Below is a small trained network, with its code and all its weights. Each question gives an input and a class and asks what happens when units are switched off, that is, made to give their printed mean instead of their output.

import numpy as np


def w(rows, s, z=0):
    codes = np.array(rows[::2]) - 128.0
    scale = np.full(codes.shape[1], s)
    scale[-1] = z or s
    return codes * scale


def norm(h):
    return h / np.sqrt((h * h).mean(-1, keepdims=True) + 1e-5)


def f(y):
    return y / 2 * (1 + np.tanh(0.7978845608 * (y + 0.044715 * y**3)))


def log_softmax(a):
    a = a - a.max(-1, keepdims=True)
    return a - np.log(np.exp(a).sum(-1, keepdims=True))


def net(x, mask):
    res = np.array(x, float).reshape(1, 2) / 4 @ E
    u = 0
    for l in range(2):
        y = f(norm(res) @ A[l][:, :-1].T + A[l][:, -1])
        res = res + np.where(mask[u : u + 8], y, B[l][:, -1]) @ B[l][:, :-1]
        u += 8
    return log_softmax(norm(res)[-1] @ U[:, :-1].T + U[:, -1])


A, B = {}, {}
E = w([
[98,206,188,244,89,44,118,141],'x0',
[110,99,221,93,2,119,224,133],'x1',
],0.0061)
A[0] = w([
[134,119,112,96,158,163,88,172,117],'0.n1',
[150,116,133,139,106,106,188,48,142],'0.n2',
[177,119,207,2,159,145,78,115,110],'0.n3',
[161,150,118,154,69,227,185,143,129],'0.n4',
[119,67,106,165,64,224,182,101,62],'0.n5',
[81,124,148,96,135,139,91,184,1],'0.n6',
[129,88,160,71,137,95,92,128,93],'0.n7',
[149,142,87,157,162,157,130,117,118],'0.n8',
],0.0068,0.0039)
B[0] = w([
[130,147,128,164,116,124,163,145,192],'0.n1',
[138,159,118,107,171,95,121,140,205],'0.n2',
[108,131,113,130,115,127,115,114,253],'0.n3',
[144,96,131,137,141,96,99,100,213],'0.n4',
[114,148,136,143,123,132,162,149,226],'0.n5',
[178,161,132,113,152,76,158,3,65],'0.n6',
[142,124,127,137,140,107,135,102,126],'0.n7',
[122,114,157,110,143,71,130,106,188],'0.n8',
],0.02,0.0024)
A[1] = w([
[113,65,210,21,165,193,12,235,7],'1.n1',
[79,89,222,72,108,215,88,188,14],'1.n2',
[174,195,206,211,94,127,96,21,29],'1.n3',
[202,138,232,69,56,91,172,18,71],'1.n4',
[161,100,163,122,125,137,56,113,70],'1.n5',
[209,203,121,124,199,176,57,95,214],'1.n6',
[189,94,97,78,123,229,158,18,143],'1.n7',
[115,132,122,189,115,48,167,46,218],'1.n8',
],0.011,0.0018)
B[1] = w([
[119,127,89,99,79,157,134,72,186],'1.n1',
[116,113,130,98,157,107,145,113,214],'1.n2',
[171,128,71,142,75,200,165,161,209],'1.n3',
[106,107,139,127,250,84,87,115,254],'1.n4',
[202,132,123,80,155,100,135,128,109],'1.n5',
[96,92,188,90,173,79,152,114,222],'1.n6',
[157,187,125,189,56,149,130,183,250],'1.n7',
[127,131,105,81,92,150,132,90,224],'1.n8',
],0.016,0.0043)
U = w([
[61,102,156,115,224,55,148,147,218],'0',
[136,182,87,225,44,179,189,251,186],'1',
[83,126,77,70,53,141,130,41,193],'2',
[219,120,166,114,124,174,87,132,20],'3',
[190,125,144,168,110,152,112,96,23],'4',
[179,138,132,188,124,160,102,87,27],'5',
[168,90,167,178,110,165,85,113,3],'6',
],0.014,0.0041)

Each question gives the input, the list of numbers given to net, and the class t.
The units are the neurons (one row each of A and B). Each row of codes is followed by its name. A weight is (code - 128) times the scale printed after its matrix; where a second scale follows, it is the last column's (A, B and U).
mask holds one flag per neuron, layer by layer. A switched-off neuron (its flag False) gives its mean, the last column of its row in B, instead of its output. The means were averaged over made-up inputs and are rounded, as every weight is.
A unit's drop is (log p(t) with every unit on - log p(t) with that unit switched off) / (log p(t) with every unit on - log p(t) with every unit switched off).
The circuit of an input: a set's keep is (log p(t) with only the set's units on - log p(t) with every unit switched off) / (log p(t) with every unit on - log p(t) with every unit switched off). Starting from the 12 units with the biggest drops (on a tie, the unit counted first), units are removed one at a time, each time the one whose removal leaves the highest keep (on an exact tie, the one counted first), for as long as the keep stays at least 0.8.
units of the circuit, in order: the units of the circuit, biggest drop first
most important unit: the unit with the biggest drop
top k neurons: the k neurons with the biggest drops, biggest first
k most important neurons of layer l: the k neurons of layer l with the biggest drops, biggest first
drop of u: that unit's drop, to one decimal
input [0,-2], class 2: units of the circuit, in order	[0.n8, 1.n8]
input [-8,7], class 1: top neuron	[1.n7]
input [1,2], class 2: units of the circuit, in order	[0.n1, 1.n1]
input [-8,-7], class 1: 3 most important neurons of layer 0	[0.n2, 0.n1, 0.n4]
input [0,1], class 2: units of the circuit, in order	[1.n1, 0.n1]
input [2,0], class 2: top 2 neurons	[1.n1, 0.n1]
input [-4,4], class 0: 3 most important neurons of layer 0	[0.n5, 0.n7, 0.n4]
input [1,-3], class 2: 2 most important neurons of layer 0	[0.n8, 0.n2]
input [-8,-5], class 1: top 2 neurons	[1.n7, 0.n1]
input [-3,0], class 2: top 3 neurons	[0.n1, 0.n3, 1.n7]
input [7,-5], class 1: top 2 neurons	[1.n3, 0.n2]
input [4,-1], class 1: 2 most important neurons of layer 1	[1.n4, 1.n8]
input [-6,4], class 1: top 2 neurons	[1.n7, 0.n8]
input [-4,2], class 1: top neuron	[0.n8]
input [3,1], class 2: top 3 neurons	[0.n1, 1.n1, 0.n5]
input [0,4], class 0: top 2 neurons	[1.n4, 0.n5]
input [-1,1], class 2: top 2 neurons	[0.n4, 1.n8]
input [2,-2], class 2: top 2 neurons	[1.n1, 0.n1]
input [-5,8], class 0: drop of 1.n4	0.2
input [4,5], class 0: most important unit	1.n4
input [-2,-2], class 2: drop of 0.n8	2.0
input [2,2], class 2: drop of 1.n1	1.2
